In the rows, zero is written as 128.
Each row of numbers belongs to one of the elements below and depends on some of the facts about them. Some rows are named. Which element is each other row?

Some elements and their rows:
[142 153 103 117 199 130 115 105 110 129 142 130 136 129 154 144 207 150
  67 129 136 124 122 116  85 164 187 113  88 127 109 107]: trega
[145 165  89 133 170 108 120 172  94 119 113 140 130 138 165 145 163 132
  73 130 104 164 144 124  95 153 172 102 132 117 136 105]: luse
[138 128 113 123 161 132 148 173 111 134 164 127 126 140 168 141 157 137
  65 142  93 163 132 133  76 159 178 136 109 117 135 100]: tragil
[141 167  97 151 171 107 117 187  98 130 108 144 124 133 157 143 167 125
  74 131 108 163 140 117  94 139 172 103 121 126 138 110]: drenesen
[123 173 108 130 210 100 113 123 129 139 144 142 112 140 151 140 183 122
  79 127 112 156 130 109  81 212 174 106  68 121 121 114]: pluflifla
[139 159 140 130 168 109 114 172 103 136 139 142 141 142 163 135 152 122
  65 116  89 163 150 127  82 178 159 115 111 118 131 113]: graklo
[164 125 130 119 168 128 144 218 106 129 184 124 149 145 170 138 136 136
  73 153 102 157 147 138  85 146 170 151 117 116 114  93]: bretrel
[151 140 124 121 190 132 106 106 100 125 163 139 136 130 163 145 205 158
  79 109 156 141 124 123  83 167 177 112  75 122 109 110]: drarun
[140 162  98 128 198 129 115 117 118 129 161 135 127 131 153 147 200 148
  82 137 147 143 115 111  86 156 186 114  79 124 112 102]: trekun
[143 158 113 122 197 100 122 156 126 129 144 138 133 144 159 137 162 123
  74 129 115 151 144 118  91 186 169 122  79 123 113 112]: gezagrom
[141 166 132 126 192 101 110 149 113 144 140 145 139 145 158 135 166 125
  68 119 109 158 145 117  87 163 162 119  72 126 111 109]: brira
[168 167 139 150 168  97 125 227  62 145  74 147 121 143 152 138 160 139
  70 142  85 169 159 136 106  97 174 116 109 133 125  91]: stadrir
[137 197  79 133 199 108  84 111 144 134 157 159 165 128 166 143 191 114
  70 100 168 140 140  86  89 205 163  94 119 121  98 117]: rarul
[154 159 124 122 189 129 107 105 101 129 173 140 136 132 162 146 201 157
  80 116 153 141 125 118  84 164 177 113  78 120 100 101]: lustel
[132 137 113 143 172 108 131 187 120 138 134 143 128 139 167 138 154 112
  71 126 103 168 144 118  83 186 167 115 114 117 138 113]: logreklam
[150 148 115 139 182 100 124 214 104 132 147 136 137 151 167 138 130 115
  75 154  93 174 149 132  88 148 160 120 125 113 131  99]: bredan
[130 178  74 122 209  98  90 112 114 114 125 140 131 134 154 145 189 130
  79 115 124 141 126 108  93 197 173  83  98 120 126 120]: drorozek

There are 4 kinds of fact about the elements: ε, Δ, Ω, Φ.
flabrak ε:a Δ:808
makloves ε:a Δ:811 Φ:tupluk, pufloklol, deskezer
gidro ε:f Δ:142 Ω:buko
bogre ε:a Δ:808 Ω:duklel, klodi, buko, bretamos
vitom ε:a Δ:811 Φ:bribri
skaridran ε:e Δ:142
fepam ε:b Δ:590 Ω:duklel, sakan Φ:fatrar
kadrel ε:e Δ:142 Ω:bebe, pletan Φ:sidas
stalor ε:d Δ:142 Ω:braplal, tragil
tragil ε:a Δ:811
buko ε:b Δ:32 Φ:fatrar
peplobrek ε:b Δ:142
dradru ε:b Δ:590 Φ:sidas
zoluk ε:a Δ:808 Ω:deme, flotrum
bobam ε:d Δ:808
trustin ε:f Δ:142 Φ:koli, skosu, stadrir
ragrek ε:f Δ:32 Ω:grazu, bobrun
fustan ε:f Δ:32 Φ:skaba
flotrum ε:a Δ:590 Φ:guflal
gezagrom ε:b Δ:142 Φ:brorin
graklo ε:c Δ:811 Φ:bretamos
drare ε:e Δ:808 Φ:stekle, pluflifla
skole ε:c Δ:590 Φ:skaridran
nutrosten ε:a Δ:808 Ω:skaridran, pludras, bebe, petriflu, klaskor Φ:bogre
sibem ε:c Δ:142 Ω:vitom, padrem, petriflu, tragil
klaskor ε:b Δ:32 Φ:klasu
gatinom ε:b Δ:142 Ω:befel Φ:kluser, zokar
trekun ε:a Δ:808 Ω:zesar, bretrel, bretamos
nozu ε:f Δ:142 Ω:fudo, vagum Φ:dusul, staren
sadrun ε:a Δ:32 Φ:bida
fudo ε:b Δ:808
klodi ε:e Δ:590
sidas ε:a Δ:811 Φ:skaba
stadil ε:a Δ:590 Ω:bedrol Φ:drigraskil
brorin ε:f Δ:811 Φ:flerezur
pluflifla ε:a Δ:808 Φ:vofu
beflal ε:c Δ:32 Ω:tupaflel, klasu, bretamos Φ:fustan
logreklam ε:a Δ:811 Φ:tefal, buko, bogre, pliflol
samil ε:e Δ:142 Φ:buko
vofu ε:a Δ:142 Ω:muga, pavi Φ:sidas
dusul ε:a Δ:590
vustor ε:a Δ:590 Ω:plele, vilak Φ:gagris
drorozek ε:d Δ:590 Ω:pludras, goson Φ:rosti
gusevin ε:f Δ:590 Ω:katerul, sugeflir Φ:vagum
sigis ε:f Δ:142 Φ:buper, peplobrek
goflastil ε:c Δ:32 Φ:bida
ridu ε:c Δ:142 Ω:grekom Φ:koli
rusel ε:c Δ:32 Φ:braplal
stadol ε:c Δ:32 Ω:brima, vagum, sugeflir Φ:geflim
drobrar ε:e Δ:811
tobregrom ε:e Δ:590 Ω:gezera
muko ε:d Δ:142 Ω:gastedar Φ:deskezer, ridu
skaba ε:b Δ:811
braplen ε:a Δ:142 Ω:grosan
naplu ε:c Δ:32 Φ:skezok
grekom ε:c Δ:811
zokar ε:d Δ:32
koli ε:a Δ:142 Ω:brorin, bredan
droru ε:d Δ:808 Φ:ridu
fatrar ε:d Δ:808 Φ:klasu
vefla ε:f Δ:808 Φ:guflal, rarul
masta ε:f Δ:32 Ω:klupludi, bebe, tozik Φ:koli, tatis
plostun ε:d Δ:32 Ω:labar
renimen ε:c Δ:142
grazu ε:b Δ:811
drarun ε:c Δ:590 Ω:kluser, plele, droru, bretrel
deme ε:b Δ:811 Φ:pleklu
luse ε:d Δ:811 Ω:padrem, pife Φ:plavim
drenesen ε:a Δ:811 Ω:pluflifla, rosti, flabrak, pletan Φ:vogrin
vagum ε:a Δ:32 Φ:deme
pife ε:b Δ:142 Φ:fatrar
rosti ε:f Δ:590 Φ:rarul
pleklu ε:e Δ:142 Φ:posu, fepam
klasu ε:e Δ:808
trega ε:f Δ:590 Ω:bobrun
vogrin ε:a Δ:32 Φ:tupaflel, klasu
bida ε:a Δ:142 Φ:fatrar
damun ε:e Δ:811 Ω:klupludi, rusel
sedubrur ε:c Δ:142 Φ:stuma, segrokun
flerezur ε:a Δ:142 Ω:kluser
skastor ε:a Δ:142 Ω:vitom
biru ε:e Δ:808 Ω:vilak, neskos, fege, goflastil, drare Φ:dutrir, goflastil, dovan
riplik ε:a Δ:142 Ω:tatis Φ:braplal
tozik ε:e Δ:590 Φ:dusul, peplobrek
pimom ε:e Δ:142 Ω:katerul, klutrir, sistim
bedrol ε:d Δ:811 Φ:bobam, dradru
tupaflel ε:e Δ:142
stodudem ε:b Δ:32 Ω:sidas Φ:trustin, biru
bredan ε:e Δ:32 Φ:stuma, sigis
pliki ε:b Δ:32 Φ:bristo, stadil
deskezer ε:e Δ:142 Φ:rarul
lunor ε:a Δ:808 Ω:pludras, labar, fustan Φ:sadrun, drigraskil, kadrel
kluser ε:e Δ:808 Φ:braflem, deskezer
duklel ε:d Δ:32
ratrir ε:d Δ:811 Ω:vagum
kliklir ε:b Δ:808 Φ:sadrun
groplek ε:c Δ:142
zesar ε:a Δ:811
buper ε:d Δ:32 Ω:kluser, gezera
tuplo ε:c Δ:811 Ω:vagum, nidal
stekle ε:c Δ:32 Φ:tuflan
katerul ε:a Δ:142
sebonir ε:b Δ:808 Ω:groplek, grekom, skezok Φ:skaba, kudre
pufloklol ε:b Δ:808 Φ:klasu
skifin ε:b Δ:32 Φ:rosti
gutremor ε:f Δ:811 Φ:buko
kudre ε:e Δ:142
posu ε:a Δ:808 Φ:pufloklol
bretamos ε:c Δ:142 Φ:klupludi, gagris, lunor
plele ε:f Δ:590 Φ:pufloklol, segrokun
neskos ε:b Δ:142
flaski ε:f Δ:590 Ω:skaba
lustel ε:c Δ:808 Ω:muga, skaridran, droru, vefla, gezera
padrem ε:d Δ:811
labar ε:e Δ:142
flepin ε:c Δ:811 Φ:fudo
bretrel ε:b Δ:32
fege ε:a Δ:808 Φ:sebonir
skosu ε:c Δ:808 Ω:tupluk, katerul Φ:sadrun, plostun
davopam ε:d Δ:142 Φ:pavi, duklel
befel ε:a Δ:142 Φ:pleklu
bropi ε:f Δ:142 Φ:vugame
stuma ε:b Δ:142 Ω:posu, drobrar Φ:trega
bribri ε:d Δ:808 Φ:skaridran, klupludi, duklel, goson
pliflol ε:b Δ:32 Φ:fudo, tatis
stustar ε:c Δ:808 Φ:stodudem, braplen, bropi
plavim ε:a Δ:590
grosan ε:b Δ:32
rarul ε:c Δ:808 Ω:vekla, sugeflir, gesak, stogritro Φ:bida
klupludi ε:a Δ:142 Φ:vugame, stogritro
goseper ε:f Δ:142 Φ:kudre, trega
vilak ε:b Δ:32
goson ε:b Δ:142 Φ:goflastil
brima ε:d Δ:142
sonen ε:b Δ:808
klebrul ε:d Δ:811 Ω:pliki, pife
tefal ε:c Δ:142 Φ:pliki
tipam ε:b Δ:32 Φ:braplal
sinom ε:b Δ:142 Ω:vogrin
drigraskil ε:c Δ:808 Φ:vogrin, buko
tatis ε:e Δ:32
brira ε:c Δ:142 Φ:posu, goson
vekla ε:d Δ:590 Φ:sibem
dovan ε:c Δ:590
bristo ε:d Δ:32 Φ:sonen
stogritro ε:b Δ:142
guflal ε:b Δ:590 Φ:voske, segrokun
tupluk ε:e Δ:142
zufo ε:a Δ:590 Φ:bida, renimen, buko
gezera ε:d Δ:142
stibraklo ε:b Δ:142 Ω:zesar, vekla, sakan Φ:guflal, klaskor
tuflan ε:f Δ:590 Φ:dovan
mapla ε:d Δ:32 Ω:vogrin, skole
voske ε:b Δ:808 Ω:rosti, rusel
klutrir ε:c Δ:811 Φ:sebonir, grazu, rosti
pavi ε:f Δ:32 Φ:klutrir, dovan
staren ε:d Δ:590 Φ:kluda
muga ε:f Δ:32
braflem ε:e Δ:142
pludras ε:c Δ:808 Φ:fege
fuska ε:d Δ:32 Ω:vitom, braflem
pletan ε:b Δ:808
librobrer ε:c Δ:142 Ω:zokar Φ:segrokun, trustin, buko
bebe ε:b Δ:811
petriflu ε:c Δ:142 Φ:skezok
vugame ε:f Δ:808 Ω:deme
skezok ε:a Δ:808 Φ:pufloklol, duklel
sugeflir ε:e Δ:808 Φ:koli
sistim ε:a Δ:590 Φ:vogrin
sakan ε:b Δ:590 Φ:grazu
geflim ε:b Δ:590 Φ:grosan, peplobrek
segrokun ε:d Δ:32 Ω:klodi, naplu
nidal ε:d Δ:32 Φ:kadrel, rosti
kluda ε:c Δ:142 Ω:pletan, sistim, kliklir Φ:drorozek
gagris ε:d Δ:811
braplal ε:e Δ:142 Φ:segrokun, skole
gastedar ε:e Δ:808 Φ:stuma
stadrir ε:f Δ:32 Ω:drobrar Φ:pufloklol
dutrir ε:f Δ:590 Φ:sadrun, buper, renimen
gesak ε:d Δ:32 Φ:tuflan, skosu, gutremor
bobrun ε:e Δ:32 Φ:fege

Which element is each row?
No name comes twice in this set of rows, the named rows included.
[137 138 119 135 181 106 121 176 109 127 137 134 127 142 163 137 152 118
  73 134  89 163 145 132  84 185 168 116 114 115 141 113]  bedrol
[129 154 104 120 214 104 111 116 130 138 143 141 127 136 158 137 189 118
  68 112 119 134 138 108  79 227 174 108  88 124 122 122]  dutrir
[158 118 125 127 173 127 136 207 108 132 185 125 146 149 172 140 136 130
  71 168 102 166 139 141  83 125 170 141 125 116 123  89]  tatis
[143 159 131 115 201 125 122 105 141 127 181 127 130 135 156 139 182 134
  77 140 120 138 128 118  83 180 187 133  69 123 107 112]  pletan
[124 170  97 113 219  99 103 115 128 130 143 139 137 137 156 137 185 116
  67 111 110 128 137 106  76 234 169  99  91 122 124 123]  rosti
[141 164 102 122 201  98 121 159 132 130 148 141 139 142 162 137 161 118
  74 126 120 147 146 113  90 191 166 122  84 119 109 114]  goson
[160 124 124 121 171 128 141 213 108 136 179 125 146 146 168 138 137 133
  69 161 100 160 141 137  82 135 171 146 120 116 117  88]  zokar
[127 165 131 125 194 105 101 106 121 136 140 144 124 138 155 136 182 126
  70 110 104 148 138 116  82 196 169 107  69 123 122 121]  skole
[132 117 121 124 205 127 121  97 137 127 177 127 117 137 162 140 184 134
  75 140 126 145 122 128  81 175 187 124  76 121 126 116]  klodi
[161 130 128 126 169 125 140 214 106 134 174 124 142 146 167 139 139 133
  71 163  98 159 142 140  84 125 172 145 116 115 124  90]  duklel
[121 151 119 142 201 103 120 121 134 139 127 144 104 135 153 138 186 117
  76 121 118 157 134 113  84 192 179 108  67 125 131 122]  sistim
[156 103 119 122 203 124 137 155 113 134 187 132 125 144 170 140 174 142
  81 138 145 150 133 130  80 181 175 136  72 115 108 100]  gezera

Now the same elements, written a new way:
Some elements and their rows:
[ 93  67 106 162 153  51 121 103  95 144 109 106 223 165  94  44 136  96
 162 116 151 103 112  95 146 107 113 140 181]: klodi
[ 77 103 114 136 130  34  99  81 111 134  84 107 225 152  50  37 141 117
 144 141 131 117 105 106 153 134 109 147 153]: flotrum
[176 110 139 105 137 225 112 107 106  54 125 158  73  82 141 145 134 153
 126 192 135 152 128 189 117 178 197  80  58]: skezok
[141 120 137 135 154 115 127 132 116  99 145 144 162 109 147 124 150 149
 149 108 138 143 122 149 143 122 121 103 136]: duklel
[144 180 133 110  95 165 112 145 147 115 136 181  76  97 183 189 112 147
 118 131 102 128 140 165 118 152 148 115  94]: nutrosten
[128 100 122 148 122 189 121 111 145 141 108  90 115 154  97  77 115 118
 102 152 151 123 141  85 133 116  73 152 114]: skaba
[131 118 113 136 128 128 127 137 134 138 150 125 116 120 171 123 117 130
 124 125 144 135 128 119 113 123 123 137 124]: kudre
[122 125 117 148 106 142 141 124 137 163 102  98 109 160 107  73  89 130
 109 148 162 135 129 109 120 111 117 158 114]: zesar
[146 181 138 119 102 163 111 146 145 112 139 185  75  97 188 186 109 149
 115 132 109 128 141 163 121 154 144 116 100]: trekun
[148 118 139 152 138 147 161 147 110 159 125  78  98 148 111  82 103  94
 100 160 149 145  97  72 106  76 140 139 141]: brorin
[117 123 118 139 107 142 144 121 147 162  99  97 110 156 107  77  96 128
 106 155 162 139 125 111 116 119 122 154 112]: vitom
[ 78 105 119 158 123  65 120  99  91 130 105 103 219 173  62  68 105  94
 146 120 125  85 120  97 153 126 118 149 182]: dovan
[ 70  94 131 157 154  72 124  97 113 123 100 101 223 170  52  85 138  87
 134 116 129  81 116  76 157 127  95 137 179]: dradru
[159 173 153 133 124 186 113 151 154 110 136 179  70  91 171 183 135 152
 124 121 121 133 147 145 128 145 121 104  91]: sonen
[151 182 128 128 113  87  92 136 121 144 135 104  66 117 112 126 113 115
 115 146  64 153 117  86 106 145 157 128 121]: librobrer
[143 136 142 137 135 118 123 132 106 111 141 142 165  99 136 128 145 146
 153 108 134 137 117 148 140 102 120 112 141]: muga
[134 136 133 142 107 145 128 129 140 129 118 124 121 128 133 113 103 148
 129 129 141 148 128 135 124 119 127 128 104]: katerul

Which element is each row?
No name comes twice in this set of rows, the named rows included.
[103 106 119 112 127 144 152 106 124 139 110  91 104 157  86  91 105 132
  96 191 174 127 125 118 111 163 166 159 115]  makloves
[164 155 141 110 139 171 129 150 141 111 152 175  82  83 196 173 147 149
 107 138 131 139 125 164 125 134 135 100 102]  bribri
[146 142 145 155 140 126  98 119 126  87 129 144 150 107 112 128 145 140
 154 101 110 142 124 114 141 129 113  95 117]  grosan
[153 114 123 143 106 190 111 116 120 101 119 108 115 121 126 102  99 122
 127 138 106 140 132 124 128 108 117 118 104]  groplek
[ 85  91 123 151 147  66 136 118  57 137 134  94 214 172  80  97 113  69
 131 113 127  66 119  82 146 109 128 153 226]  trega
[103  65 130 127 170  65 144  83  53 119 121  93 219 157  39  51 158 117
 152 164 180 108 110 124 149 142 153 144 183]  plele
[164 117 103 118 119 113 124 144 133 178 137 110  89 143 161 127 141 114
 154  98 104 147 146 131 118 112 121 136 130]  samil
[108 151 150 144 126 140 167 157 140 137 145 132 109 154 128 183 106 123
 115 102 149 112 146 107 122 142 140 142 147]  stuma
[132 143 143 147 126 152 124 134 144 123 136 125 109 133 125 138 120 137
 119 121 137 128 140 104 125 138 104 136 123]  peplobrek
[ 88  90  98 117 118  45 131  99 116 167  76  86 201 187  45  83 137  65
 161  95  75 100 121 121 150 108 119 138 171]  zufo
[150 142 162 114 140 178 182 139 116  92 131 182  77 108 134 189 133 177
 139 168 192 149 123 201 109 178 243  91  77]  posu

